Below is a small trained network, with its code and all its weights. Each question gives an input and a class and asks what happens when units are switched off, that is, made to give their printed mean instead of their output.

import numpy as np


def w(rows, s, z=0):
    codes = np.array(rows[::2]) - 128.0
    scale = np.full(codes.shape[1], s)
    scale[-1] = z or s
    return codes * scale


def f(y):
    return y / 2 * (1 + np.tanh(0.7978845608 * (y + 0.044715 * y**3)))


def log_softmax(a):
    a = a - a.max(-1, keepdims=True)
    return a - np.log(np.exp(a).sum(-1, keepdims=True))


def net(x, mask):
    res = np.array(x, float).reshape(1, 3) / 4 @ E
    y = f(res @ A[0][:, :-1].T + A[0][:, -1])
    res = res + np.where(mask, y, B[0][:, -1]) @ B[0][:, :-1]
    return log_softmax(res[-1] @ U[:, :-1].T + U[:, -1])


A, B = {}, {}
E = w([
[17,116,71],'x0',
[186,149,15],'x1',
[98,251,133],'x2',
],0.012)
A[0] = w([
[116,231,142,185],'neuron 0',
[172,184,136,166],'neuron 1',
[85,116,223,255],'neuron 2',
[119,195,118,149],'neuron 3',
[44,100,109,195],'neuron 4',
[166,83,133,164],'neuron 5',
[107,197,115,145],'neuron 6',
[43,142,97,172],'neuron 7',
[78,130,43,156],'neuron 8',
[149,128,50,196],'neuron 9',
[88,217,143,179],'neuron 10',
[103,100,85,138],'neuron 11',
[185,68,154,228],'neuron 12',
[174,137,26,222],'neuron 13',
[236,153,127,202],'neuron 14',
[151,87,166,222],'neuron 15',
[105,254,142,198],'neuron 16',
[152,200,211,202],'neuron 17',
[167,157,89,148],'neuron 18',
[76,86,122,198],'neuron 19',
],0.011,0.0068)
B[0] = w([
[131,235,134,208],'neuron 0',
[186,181,160,173],'neuron 1',
[25,155,193,250],'neuron 2',
[153,224,96,171],'neuron 3',
[38,85,31,209],'neuron 4',
[120,58,154,182],'neuron 5',
[140,220,79,174],'neuron 6',
[78,143,46,197],'neuron 7',
[142,135,48,193],'neuron 8',
[213,86,55,197],'neuron 9',
[89,232,112,204],'neuron 10',
[121,100,64,161],'neuron 11',
[126,54,169,228],'neuron 12',
[198,78,87,230],'neuron 13',
[198,91,169,219],'neuron 14',
[102,52,192,204],'neuron 15',
[124,254,122,230],'neuron 16',
[137,178,190,213],'neuron 17',
[167,129,112,166],'neuron 18',
[61,64,87,195],'neuron 19',
],0.0083,0.012)
U = w([
[89,79,253,156],'0',
[110,228,244,135],'1',
[213,72,141,205],'2',
[238,216,138,117],'3',
[2,76,109,133],'4',
[11,211,109,44],'5',
[129,76,35,163],'6',
[136,207,28,4],'7',
],0.0063,0.0027)

Each question gives the input, the list of numbers given to net, and the class t.
The units are the neurons (one row each of A and B). Each row of codes is followed by its name. A weight is (code - 128) times the scale printed after its matrix; where a second scale follows, it is the last column's (A, B and U).
mask holds one flag per neuron, in row order. A switched-off neuron (its flag False) gives its mean, the last column of its row in B, instead of its output. The means were averaged over made-up inputs and are rounded, as every weight is.
A unit's drop is (log p(t) with every unit on - log p(t) with that unit switched off) / (log p(t) with every unit on - log p(t) with every unit switched off).
The circuit of an input: a set's keep is (log p(t) with only the set's units on - log p(t) with every unit switched off) / (log p(t) with every unit on - log p(t) with every unit switched off). Starting from the 12 units with the biggest drops (on a tie, the unit counted first), units are removed one at a time, each time the one whose removal leaves the highest keep (on an exact tie, the one counted first), for as long as the keep stays at least 0.8.
circuit, biggest first: the units of the circuit, biggest drop first
unit that matters most: the unit with the biggest drop
top k neurons: the k neurons with the biggest drops, biggest first
drop of u: that unit's drop, to one decimal
input [-8,0,-8], class 0: unit that matters most -> neuron 15
input [0,-2,2], class 1: circuit, biggest first -> neuron 4; neuron 8; neuron 9
input [-1,1,7], class 3: circuit, biggest first -> neuron 2; neuron 4
input [0,6,1], class 3: circuit, biggest first -> neuron 4; neuron 19
input [0,4,1], class 3: top 3 neurons -> neuron 4; neuron 19; neuron 7
input [8,2,5], class 7: top 2 neurons -> neuron 2; neuron 8
input [0,3,-3], class 2: top 2 neurons -> neuron 4; neuron 7
input [0,2,7], class 3: drop of neuron 17 -> 0.1
input [0,1,3], class 3: drop of neuron 14 -> -0.1
input [0,1,-5], class 2: drop of neuron 7 -> 0.2
input [3,1,6], class 7: drop of neuron 2 -> 0.4
